Here is a tiny trained network, its code and every weight. The questions are about switching its units off for an input and a target symbol, where a switched-off unit gives its printed mean instead of its output.

import numpy as np


def w(rows, s, z=0):
    codes = np.array(rows[::2]) - 128.0
    scale = np.full(codes.shape[1], s)
    scale[-1] = z or s
    return codes * scale


def norm(h):
    return h / np.sqrt((h * h).mean(-1, keepdims=True) + 1e-5)


def f(y):
    return y / 2 * (1 + np.tanh(0.7978845608 * (y + 0.044715 * y**3)))


def softmax(a):
    e = np.exp(a - a.max(-1, keepdims=True))
    return e / e.sum(-1, keepdims=True)


def log_softmax(a):
    a = a - a.max(-1, keepdims=True)
    return a - np.log(np.exp(a).sum(-1, keepdims=True))


def net(x, mask):
    ids = ['Ψαβεζηλμπσ'.index(c) for c in x.split()]
    T = len(ids)
    res = E[ids] + P[:T]
    q, k, v = (norm(res) @ M[0].T for M in (Q, K, V))
    z = softmax(np.where(np.tri(T) > 0, q @ k.T / 2**0.5, -1e9)) @ v
    res = res + np.where(mask[0], z, O[0][:, -1]) @ O[0][:, :-1]
    y = f(norm(res) @ A[0][:, :-1].T + A[0][:, -1])
    res = res + np.where(mask[1:9], y, B[0][:, -1]) @ B[0][:, :-1]
    return log_softmax(norm(res)[-1] @ U[:, :-1].T + U[:, -1])


Q, K, V, O, A, B = {}, {}, {}, {}, {}, {}
E = w([
[163,132,150,128,142,168],'Ψ',
[119,123,208,105,137,160],'α',
[150,50,140,145,155,86],'β',
[170,147,82,147,144,115],'ε',
[162,138,75,140,131,114],'ζ',
[120,253,102,162,91,164],'η',
[154,108,144,152,112,171],'λ',
[113,119,174,102,96,155],'μ',
[162,100,112,63,106,145],'π',
[159,124,77,130,111,115],'σ',
],0.024)
P = w([
[2,139,197,97,144,143],'0',
[137,108,113,132,147,177],'1',
[151,115,109,137,140,178],'2',
[147,123,133,139,141,163],'3',
[145,119,125,148,128,150],'4',
[148,135,130,156,122,147],'5',
[149,135,133,158,114,141],'6',
[151,130,137,162,108,132],'7',
[159,128,143,163,97,136],'8',
[161,139,142,165,90,130],'9',
[167,148,149,169,81,125],'10',
[164,145,151,173,75,119],'11',
[178,144,146,169,81,129],'12',
],0.0091)
Q[0] = w([
[152,142,229,189,122,205],'H1',
[99,170,3,225,144,66],'H1',
],0.012)
K[0] = w([
[171,169,183,151,32,50],'H1',
[2,150,99,142,235,158],'H1',
],0.011)
V[0] = w([
[130,135,187,255,120,189],'H1',
[110,93,104,63,36,139],'H1',
],0.0096)
O[0] = w([
[78,113,124,110,202,147,254],'H1',
[226,102,112,9,152,136,136],'H1',
],0.015,0.0082)
A[0] = w([
[119,134,100,141,232,130,51],'N1',
[234,1,168,81,139,117,5],'N2',
[118,223,143,85,53,193,161],'N3',
[189,124,72,92,169,99,13],'N4',
[51,157,175,160,123,220,58],'N5',
[96,146,112,21,177,127,71],'N6',
[165,106,68,178,133,147,27],'N7',
[76,149,153,58,194,140,102],'N8',
],0.011,0.0024)
B[0] = w([
[161,108,119,85,82,135,254],'N1',
[21,71,98,112,82,122,227],'N2',
[210,187,122,108,163,145,153],'N3',
[117,115,206,181,81,38,154],'N4',
[245,33,153,184,51,104,247],'N5',
[102,250,65,166,225,71,192],'N6',
[96,141,207,80,159,180,158],'N7',
[82,145,70,135,99,158,239],'N8',
],0.011,0.0071)
U = w([
[89,132,104,234,76,106,28],'Ψ',
[95,170,208,157,131,187,142],'α',
[110,68,131,170,153,9,123],'β',
[145,131,160,133,113,76,129],'ε',
[164,116,227,109,138,125,177],'ζ',
[161,216,111,141,61,146,227],'η',
[132,103,109,145,182,228,69],'λ',
[93,185,71,86,167,109,255],'μ',
[176,130,95,21,68,88,47],'π',
[121,158,182,32,90,184,47],'σ',
],0.011,0.0032)

Each question gives the input, a string of symbols that net reads in full, and the target symbol t.
The units are the heads (2 rows each of Q, K, V and O) and the neurons (one row each of A and B). Each row of codes is followed by its name. A weight is (code - 128) times the scale printed after its matrix; where a second scale follows, it is the last column's (O, A, B and U).
mask holds one flag per unit, heads first, then neurons. A switched-off unit (its flag False) gives its mean, the last column of its rows in O or B, instead of its output. The means were averaged over made-up inputs and are rounded, as every weight is.
A unit's drop is (log p(t) with every unit on - log p(t) with that unit switched off) / (log p(t) with every unit on - log p(t) with every unit switched off).
The circuit of an input: a set's keep is (log p(t) with only the set's units on - log p(t) with every unit switched off) / (log p(t) with every unit on - log p(t) with every unit switched off). Starting from all 9 units, units are removed one at a time, each time the one whose removal leaves the highest keep (on an exact tie, the one counted first), for as long as the keep stays at least 0.8.
units of the circuit, in order: the units of the circuit, biggest drop first
unit that matters most: the unit with the biggest drop
k most important neurons: the k neurons with the biggest drops, biggest first
drop of u: that unit's drop, to one decimal
input Ψ λ λ ζ, target λ: units of the circuit, in order : H1, N2, N7, N6
input ζ λ α Ψ α σ Ψ, target σ: units of the circuit, in order : H1, N5, N2, N8
input α η Ψ λ λ λ ζ, target ζ: unit that matters most : N7
input η ζ ε, target σ: 2 most important neurons : N7, N1
input β ζ λ ζ λ λ α ζ, target α: 2 most important neurons : N7, N5
input λ σ ζ π β α ζ Ψ, target ζ: 2 most important neurons : N8, N6
input Ψ ζ σ, target λ: units of the circuit, in order : H1, N2, N7
input η λ ζ β Ψ α λ α σ σ λ λ ζ, target σ: 3 most important neurons : N7, N5, N6
input μ Ψ ε β λ π σ, target β: 2 most important neurons : N4, N8
input λ η ζ Ψ Ψ ζ ε, target μ: 2 most important neurons : N5, N1
input β ζ ζ ζ σ λ ζ ζ λ λ λ ζ, target α: 3 most important neurons : N7, N5, N1
input λ λ α, target λ: 3 most important neurons : N5, N2, N8
input λ μ λ μ ε η λ α ε η σ, target μ: 2 most important neurons : N5, N6
input Ψ λ ζ α β ζ Ψ ε, target λ: 4 most important neurons : N5, N6, N7, N2
input μ Ψ μ ζ μ Ψ α λ Ψ ε, target β: 2 most important neurons : N4, N2
input μ π λ η μ α λ Ψ Ψ μ λ μ ε, target β: units of the circuit, in order : N4
input β ζ ε λ λ α, target λ: 3 most important neurons : N5, N8, N2
input σ η η ζ β λ λ β Ψ ζ, target π: 2 most important neurons : N5, N2
input ζ μ λ λ ζ σ, target η: drop of H1 : 1.9
input λ α σ μ λ Ψ α σ ζ Ψ ζ, target μ: drop of N5 : 1.0
input ζ ζ ζ π Ψ ε, target η: drop of N5 : 0.2
input α λ α λ λ σ λ Ψ λ β λ Ψ ε, target ζ: unit that matters most : N7
